Below is a small trained network, with its code and all its weights. Each question gives an input and a class and asks what happens when units are switched off, that is, made to give their printed mean instead of their output.

import numpy as np


def w(rows, s, z=0):
    codes = np.array(rows[::2]) - 128.0
    scale = np.full(codes.shape[1], s)
    scale[-1] = z or s
    return codes * scale


def f(y):
    return y / 2 * (1 + np.tanh(0.7978845608 * (y + 0.044715 * y**3)))


def log_softmax(a):
    a = a - a.max(-1, keepdims=True)
    return a - np.log(np.exp(a).sum(-1, keepdims=True))


def net(x, mask):
    res = np.array(x, float).reshape(1, 4) / 4 @ E
    y = f(res @ A[0][:, :-1].T + A[0][:, -1])
    res = res + np.where(mask, y, B[0][:, -1]) @ B[0][:, :-1]
    return log_softmax(res[-1] @ U[:, :-1].T + U[:, -1])


A, B = {}, {}
E = w([
[253,146,118],'x0',
[127,202,202],'x1',
[78,158,72],'x2',
[144,46,116],'x3',
],0.013)
A[0] = w([
[213,190,83,163],'n0',
[56,163,201,233],'n1',
[130,59,163,255],'n2',
[118,99,225,205],'n3',
[129,93,3,107],'n4',
[101,116,84,204],'n5',
],0.014,0.0061)
B[0] = w([
[119,99,237,230],'n0',
[118,216,79,253],'n1',
[140,97,74,209],'n2',
[255,175,54,196],'n3',
[90,106,135,229],'n4',
[32,156,118,191],'n5',
],0.014,0.012)
U = w([
[111,136,124,37],'0',
[110,224,131,116],'1',
[211,103,104,143],'2',
[66,62,129,131],'3',
[188,193,174,2],'4',
[153,100,248,204],'5',
[135,147,105,120],'6',
[114,123,77,238],'7',
],0.016,0.0095)

Each question gives the input, the list of numbers given to net, and the class t.
The units are the neurons (one row each of A and B). Each row of codes is followed by its name. A weight is (code - 128) times the scale printed after its matrix; where a second scale follows, it is the last column's (A, B and U).
mask holds one flag per neuron, in row order. A switched-off neuron (its flag False) gives its mean, the last column of its row in B, instead of its output. The means were averaged over made-up inputs and are rounded, as every weight is.
A unit's drop is (log p(t) with every unit on - log p(t) with that unit switched off) / (log p(t) with every unit on - log p(t) with every unit switched off).
The circuit of an input: a set's keep is (log p(t) with only the set's units on - log p(t) with every unit switched off) / (log p(t) with every unit on - log p(t) with every unit switched off). Starting from all 6 units, units are removed one at a time, each time the one whose removal leaves the highest keep (on an exact tie, the one counted first), for as long as the keep stays at least 0.8.
units of the circuit, in order: the units of the circuit, biggest drop first
top k neurons: the k neurons with the biggest drops, biggest first
drop of u: that unit's drop, to one decimal
input [-6,1,-5,6], class 2: units of the circuit, in order => [n3]
input [-2,-3,8,-1], class 3: units of the circuit, in order => [n3, n4]
input [-8,0,-5,6], class 2: top 3 neurons => [n3, n4, n2]
input [-1,2,-2,1], class 2: units of the circuit, in order => [n5, n3]
input [-3,-1,6,1], class 3: top 2 neurons => [n3, n4]
input [-1,4,-8,-3], class 4: top 4 neurons => [n3, n1, n5, n4]
input [-2,0,7,6], class 3: top 2 neurons => [n3, n1]
input [-6,2,3,6], class 1: drop of n1 => 1.1
input [6,4,7,7], class 5: drop of n2 => 0.0
input [6,5,-8,-2], class 5: drop of n4 => -0.1
input [-7,7,-5,6], class 2: drop of n1 => -0.1
input [3,3,-2,-2], class 5: top 2 neurons => [n0, n1]
